How the objects are linked:
state | z s p o f y
tt | rp pg none none rz sc
sl | dq cj lj ph none hn
rj | bz lg qr pc fr cl
dr | hj sq hd jf none cr
gq | mc fr bf bz nb lc
lj | zg tz jh pz gn ml
dl | jh mr none none jm dn
nm | qc zz ng bt hs tz
dj | jf hs jg qc sq gn
tz | lj dc dl ns gb zs
zn | pr rz none rp zs jc
ch | zs hd cz rz nz rf
td | fm cp none none lz qr
ns | pz bf none mm tz zn
ph | lq mc pz ht sl hs
fl | gb bn jc dc rq nz
bp | qr lm none none qn zp
pr | jg zn none ng ml jm
cp | td dn none none bm bp
pb | qt nz zb zs nj ph
mc | ph gq ns rf cj qp
fr | gq lq bc rj ff jf
jn | zd qt lz rc qm fr
ff | nb dq rh fr none dr
lc | qp jf rz nr hj bn
qp | hs lc zn zz qb fl
hj | qb dr ch lc none zr
rq | qh zr ht fl none gf
dc | tz rh mr bf fl ch
dm | bn gn nl zg cr jn
jt | cr qh rj gn none pn
jm | pc jc none dl lg zb
qn | bc pz none bp zg jg
pc | nl jm none jh rj bm
jc | jm sb none mr ht bt
bt | zb ql none cz nm ns
cj | sl nb tz mc none qb
hn | sq qb ml hs none qh
cr | zr jt bz dm none qm
zg | rh lj th qn dm rc
jg | lf pr none zp rc pc
mm | lm jb none none ns rp
zd | nz jn ql hd dh gq
rp | ng tt none none zn mr
ht | lg rf lm jc ph nm
rf | ht bz mm sb mc zz
sq | dr hn rc dj none jt
lz | ql bm none td nr bc
qb | hn hj zs qp none rq
dq | ff sl zg lq none sq
zb | bm bt none dn qc pz
zp | pg ng none none jg jh
bf | ns bc none jb dc rz
qt | jn pb bm ml pn lq
lq | fr ph qn lg dq dj
ql | bt lz none fm zz bf
hd | ch rc fm lf zd bz
pg | tt zp none none lf th
qr | jb bp none none bc pg
fm | cz td none none ql jb
zr | rq cr rf bn none dh
pz | qn ns none lm lj pr
ml | rc zs cp pr qt lg
nb | cj ff dc gq none hj
rc | hd ml td jg jn rj
lf | rz jg none pg hd nl
dn | cp cz none none zb lm
nj | pn gf qc pb none sl
sc | mr th none none sb fm
jf | lc dj lf cl dr dm
qh | jt rq lg gb none nj
pn | qm nj cl qt none dq
rz | zn lf none tt ch sb
th | sc jh none none nl td
mr | dl sc none none jc cz
dh | gf qm zz zd none nb
cl | nr qc pg bm jf zg
cz | dn fm none none bt mm
nz | pb zd bt ch gf mc
zz | nm nr rp ql qp dc
jh | th dl none none pc cp
qm | dh pn nr jn none ff
jb | mm qr none none bf tt
zs | ml ch dn zn pb ht
lm | bp mm none none pz ng
lg | rj ht bp jm lq qc
bn | fl dm sb rh zr zd
gf | nj dh nm nz none cj
bm | lz zb none cp cl qn
bz | rf rj jb nl gq nr
gn | dm gb pc lj jt qt
hs | dj qp pr nm hn gb
nr | zz cl tt lz lc rh
ng | zp rp none none pr dl
gb | gn fl jm tz qh pb
sb | jc nl none sc rf ql
bc | bf qn none qr rh lf
rh | dc zg sc bc bn hd
qc | cl nm zp zb dj lj
nl | sb pc none th bz lz

In the rows, 24 stands for zero.

The rows follow the links: the fewer symbols apart two objects are, the more alike their rows tend to be.

Each row is also shifted at random along 3 hidden directions that mean nothing.

Rows with their objects:
[16, 29, 27, 26, 28, 29, 22, 16, 26, 20, 21, 27, 30, 38, 29, 22, 19, 24, 27, 28, 18, 33, 25, 17] | zs
[28, 33, 22, 26, 30, 23, 23, 27, 19, 14, 15, 15, 32, 33, 25, 12, 22, 32, 23, 22, 28, 34, 27, 32] | mr
[26, 29, 19, 29, 21, 29, 12, 23, 19, 23, 34, 23, 20, 24, 27, 19, 31, 25, 22, 11, 32, 24, 24, 31] | qc
[31, 17, 28, 17, 19, 29, 26, 28, 34, 21, 19, 30, 35, 28, 31, 33, 13, 32, 30, 38, 18, 29, 17, 14] | nz
[27, 25, 27, 35, 21, 28, 25, 16, 32, 16, 22, 17, 27, 41, 26, 34, 23, 27, 19, 29, 26, 36, 23, 28] | ht
[37, 23, 22, 22, 22, 15, 25, 34, 24, 18, 13, 26, 21, 13, 18, 30, 26, 32, 21, 18, 27, 26, 26, 34] | td
[24, 23, 27, 17, 28, 13, 25, 25, 25, 23, 14, 33, 21, 13, 19, 28, 21, 27, 24, 20, 22, 30, 35, 26] | qr
[36, 32, 14, 30, 22, 28, 25, 27, 25, 11, 12, 16, 32, 36, 28, 22, 19, 34, 23, 25, 28, 30, 18, 32] | jc
[29, 21, 34, 29, 25, 23, 22, 31, 25, 28, 31, 28, 19, 21, 31, 15, 20, 17, 9, 24, 23, 27, 28, 32] | zz
[40, 31, 41, 24, 23, 24, 25, 26, 20, 28, 15, 24, 27, 21, 18, 25, 29, 29, 26, 25, 27, 29, 34, 26] | nl
[16, 21, 32, 22, 27, 17, 23, 28, 30, 22, 23, 38, 19, 18, 25, 21, 17, 21, 17, 24, 16, 33, 32, 23] | bf
[24, 25, 33, 21, 28, 17, 35, 22, 26, 26, 10, 29, 23, 20, 15, 35, 21, 25, 26, 27, 21, 27, 30, 15] | lf
[18, 26, 16, 23, 31, 18, 21, 23, 26, 14, 17, 30, 21, 24, 25, 23, 16, 29, 23, 18, 23, 36, 27, 28] | mm
[28, 29, 18, 29, 19, 33, 23, 23, 22, 21, 30, 11, 31, 33, 26, 29, 26, 28, 27, 25, 34, 18, 14, 23] | lq
[24, 26, 20, 26, 26, 20, 19, 23, 23, 19, 25, 22, 18, 24, 18, 22, 26, 30, 19, 11, 32, 31, 31, 33] | dn
[10, 25, 22, 28, 33, 18, 23, 19, 27, 20, 24, 33, 17, 28, 27, 17, 22, 17, 17, 15, 18, 32, 30, 26] | ns
[34, 13, 26, 21, 19, 23, 29, 27, 30, 26, 35, 26, 22, 19, 26, 38, 32, 21, 23, 29, 23, 18, 20, 28] | hj
[34, 23, 26, 25, 23, 16, 36, 28, 25, 18, 6, 17, 25, 21, 13, 36, 23, 31, 21, 25, 31, 27, 27, 31] | th
[20, 28, 21, 30, 25, 25, 16, 22, 18, 23, 32, 21, 17, 24, 19, 18, 31, 23, 16, 10, 32, 26, 30, 32] | zb
[20, 17, 32, 34, 26, 15, 32, 29, 31, 23, 24, 25, 16, 24, 20, 24, 22, 18, 4, 23, 25, 29, 31, 33] | ql
[13, 20, 24, 24, 30, 26, 20, 17, 25, 27, 43, 29, 25, 26, 38, 18, 27, 13, 23, 27, 13, 25, 24, 22] | qh
[25, 15, 14, 29, 24, 26, 24, 26, 30, 20, 37, 20, 27, 29, 33, 26, 24, 18, 17, 27, 21, 20, 15, 32] | hn
[23, 21, 21, 29, 18, 26, 28, 23, 24, 33, 35, 19, 15, 21, 21, 27, 37, 16, 22, 21, 28, 11, 20, 31] | jf
[28, 29, 27, 27, 17, 34, 18, 16, 23, 22, 30, 13, 25, 34, 20, 33, 28, 32, 23, 21, 31, 28, 27, 22] | lg
[21, 24, 27, 26, 24, 17, 23, 25, 22, 28, 23, 23, 13, 19, 13, 22, 33, 28, 25, 16, 28, 29, 40, 34] | cp
[29, 27, 23, 14, 20, 34, 19, 24, 22, 30, 30, 26, 32, 22, 27, 25, 27, 29, 44, 31, 19, 19, 23, 16] | qm
[21, 13, 18, 23, 22, 18, 35, 27, 29, 26, 21, 31, 20, 14, 25, 36, 24, 18, 21, 28, 19, 8, 11, 23] | bn
[17, 26, 21, 21, 24, 23, 31, 23, 23, 25, 9, 21, 20, 26, 12, 29, 25, 31, 33, 23, 28, 20, 24, 19] | jg
[43, 31, 33, 26, 21, 29, 28, 33, 17, 26, 11, 19, 32, 22, 26, 23, 28, 27, 27, 30, 26, 16, 19, 26] | bz
[36, 23, 35, 23, 22, 28, 29, 25, 19, 32, 33, 18, 31, 21, 29, 21, 29, 19, 26, 34, 20, 15, 24, 21] | nb
[21, 19, 11, 18, 16, 23, 20, 28, 30, 23, 20, 34, 17, 16, 19, 36, 26, 35, 37, 19, 25, 22, 17, 24] | zg
[25, 28, 37, 28, 30, 21, 28, 27, 23, 22, 17, 20, 26, 26, 20, 17, 19, 27, 16, 27, 28, 33, 37, 26] | sc
[18, 16, 18, 19, 19, 23, 23, 22, 31, 29, 29, 33, 16, 17, 21, 35, 28, 27, 33, 24, 23, 17, 17, 22] | dm
[22, 18, 14, 27, 22, 28, 23, 22, 26, 23, 40, 14, 23, 26, 27, 31, 29, 20, 20, 23, 30, 15, 15, 28] | sq
[28, 24, 8, 15, 17, 33, 7, 24, 26, 19, 30, 32, 27, 20, 32, 29, 24, 34, 38, 18, 23, 24, 14, 19] | gn

In each set, the symbols that take the first to the second take the third to the fourth, perhaps in another order. Give the fourth.
Answer with the object's name.
[32, 29, 45, 27, 25, 24, 30, 22, 20, 31, 20, 24, 22, 21, 16, 25, 31, 22, 19, 26, 26, 28, 40, 25]
: [16, 28, 31, 35, 26, 24, 36, 19, 19, 33, 19, 11, 16, 30, 8, 25, 31, 22, 21, 24, 35, 19, 31, 26]
:: [19, 26, 43, 21, 28, 23, 22, 23, 30, 27, 18, 33, 25, 26, 23, 23, 15, 27, 22, 29, 18, 41, 39, 15]
: lf

[22, 29, 20, 31, 24, 27, 27, 17, 23, 20, 20, 9, 26, 35, 15, 30, 25, 30, 19, 18, 39, 26, 23, 27]
: [29, 35, 23, 24, 23, 29, 9, 24, 15, 26, 31, 26, 21, 22, 24, 10, 29, 27, 26, 10, 31, 28, 31, 32]
:: [21, 21, 25, 23, 29, 14, 29, 26, 24, 26, 12, 35, 17, 14, 19, 30, 24, 22, 21, 21, 21, 21, 26, 24]
: lf

[13, 23, 16, 21, 29, 29, 19, 19, 21, 29, 41, 24, 24, 22, 31, 17, 26, 14, 26, 22, 24, 15, 19, 19]
: [30, 22, 22, 21, 19, 31, 21, 21, 24, 24, 38, 15, 31, 31, 29, 33, 28, 29, 30, 28, 28, 23, 20, 21]
:: [20, 21, 20, 21, 26, 29, 25, 19, 29, 22, 32, 24, 33, 31, 35, 29, 20, 22, 30, 34, 18, 24, 20, 16]
: hn

[21, 32, 23, 33, 34, 22, 31, 22, 20, 18, 16, 14, 27, 34, 22, 13, 22, 21, 15, 21, 29, 29, 31, 31]
: [18, 32, 34, 30, 25, 30, 20, 15, 21, 27, 28, 14, 22, 36, 16, 23, 30, 27, 19, 19, 33, 31, 38, 22]
:: [33, 27, 17, 31, 20, 32, 26, 25, 27, 16, 24, 14, 34, 39, 33, 26, 21, 28, 24, 31, 25, 24, 11, 26]
: dq

[17, 14, 23, 22, 23, 16, 27, 27, 35, 17, 14, 36, 19, 20, 22, 33, 13, 27, 15, 23, 21, 31, 22, 24]
: [35, 29, 43, 24, 22, 26, 22, 28, 28, 27, 20, 25, 27, 29, 22, 20, 22, 31, 20, 30, 23, 41, 38, 27]
:: [23, 25, 31, 29, 28, 16, 24, 30, 23, 22, 23, 26, 19, 21, 25, 12, 23, 21, 12, 20, 27, 32, 35, 34]
: tt

[39, 34, 32, 29, 22, 34, 15, 21, 24, 20, 26, 22, 31, 37, 31, 18, 24, 29, 25, 28, 21, 36, 27, 26]
: [34, 32, 16, 28, 27, 24, 23, 31, 19, 11, 8, 18, 34, 32, 27, 14, 18, 33, 26, 21, 28, 31, 21, 34]
:: [18, 23, 10, 33, 23, 29, 25, 26, 23, 21, 36, 16, 20, 25, 25, 23, 30, 17, 16, 18, 35, 11, 11, 30]
: zb

[20, 26, 37, 20, 27, 22, 27, 24, 28, 25, 12, 30, 28, 27, 25, 21, 13, 28, 23, 29, 21, 34, 30, 15]
: [31, 22, 25, 26, 25, 15, 25, 34, 26, 19, 19, 26, 20, 19, 22, 22, 19, 28, 15, 22, 27, 34, 31, 35]
:: [39, 26, 35, 26, 22, 28, 29, 28, 17, 30, 22, 18, 32, 22, 27, 24, 29, 17, 24, 34, 25, 14, 18, 24]
: rh

[20, 27, 24, 30, 25, 21, 35, 24, 20, 25, 14, 14, 19, 29, 10, 26, 29, 29, 24, 22, 33, 24, 32, 30]
: [37, 28, 36, 19, 26, 17, 18, 29, 19, 27, 24, 31, 20, 13, 22, 19, 30, 30, 26, 19, 23, 35, 42, 32]
:: [17, 25, 20, 19, 27, 17, 24, 25, 21, 24, 15, 29, 17, 16, 15, 23, 25, 30, 31, 16, 25, 29, 31, 26]
: pg

[24, 28, 27, 30, 20, 24, 33, 21, 22, 29, 16, 15, 18, 29, 8, 30, 30, 28, 26, 23, 33, 21, 30, 27]
: [30, 24, 38, 28, 26, 17, 25, 26, 23, 32, 26, 31, 16, 15, 17, 25, 34, 20, 14, 18, 24, 28, 37, 32]
:: [23, 35, 20, 16, 28, 26, 18, 21, 19, 19, 15, 24, 28, 26, 21, 21, 22, 36, 35, 17, 30, 37, 31, 19]
: jh

[36, 22, 30, 27, 23, 22, 25, 30, 21, 31, 30, 28, 21, 13, 29, 23, 32, 17, 21, 25, 21, 15, 20, 29]
: [27, 22, 35, 36, 23, 24, 33, 27, 29, 24, 20, 16, 27, 33, 24, 25, 18, 19, 11, 33, 27, 24, 24, 25]
:: [36, 33, 36, 15, 25, 30, 22, 27, 16, 33, 19, 33, 32, 18, 32, 16, 25, 23, 37, 32, 16, 19, 22, 13]
: dc

[28, 28, 31, 21, 25, 31, 25, 31, 22, 27, 20, 27, 35, 25, 36, 12, 13, 21, 29, 36, 17, 22, 18, 15]
: [19, 24, 10, 36, 29, 15, 31, 29, 26, 12, 16, 17, 20, 29, 21, 23, 22, 23, 10, 16, 32, 26, 23, 37]
:: [19, 21, 38, 16, 19, 31, 21, 14, 29, 37, 33, 31, 20, 26, 17, 38, 31, 30, 41, 32, 18, 30, 36, 11]
: td

[18, 31, 22, 25, 33, 21, 25, 21, 22, 18, 13, 24, 28, 31, 24, 18, 18, 27, 26, 23, 22, 34, 31, 24]
: [25, 34, 24, 31, 32, 23, 26, 22, 17, 20, 18, 16, 28, 35, 24, 11, 21, 23, 18, 21, 29, 31, 32, 31]
:: [10, 16, 25, 30, 28, 17, 33, 28, 31, 24, 23, 34, 19, 20, 28, 22, 14, 13, 10, 26, 20, 20, 18, 24]
: ch

[33, 30, 17, 32, 21, 31, 24, 24, 24, 14, 17, 13, 34, 40, 30, 24, 20, 28, 21, 28, 28, 28, 13, 29]
: [35, 21, 28, 26, 23, 30, 28, 29, 26, 24, 29, 18, 35, 28, 33, 20, 21, 21, 22, 38, 24, 19, 18, 24]
:: [19, 33, 23, 22, 24, 31, 25, 22, 15, 33, 18, 24, 24, 24, 21, 16, 28, 25, 39, 27, 24, 13, 22, 14]
: pn

[25, 33, 30, 25, 27, 25, 20, 18, 19, 23, 23, 16, 24, 31, 17, 20, 26, 32, 25, 19, 33, 35, 37, 26]
: [29, 25, 11, 31, 26, 18, 25, 29, 23, 11, 16, 22, 23, 28, 25, 19, 21, 28, 18, 16, 29, 31, 21, 38]
:: [21, 29, 45, 21, 27, 27, 19, 24, 26, 31, 22, 35, 28, 27, 30, 15, 15, 22, 26, 33, 15, 34, 33, 12]
: bz

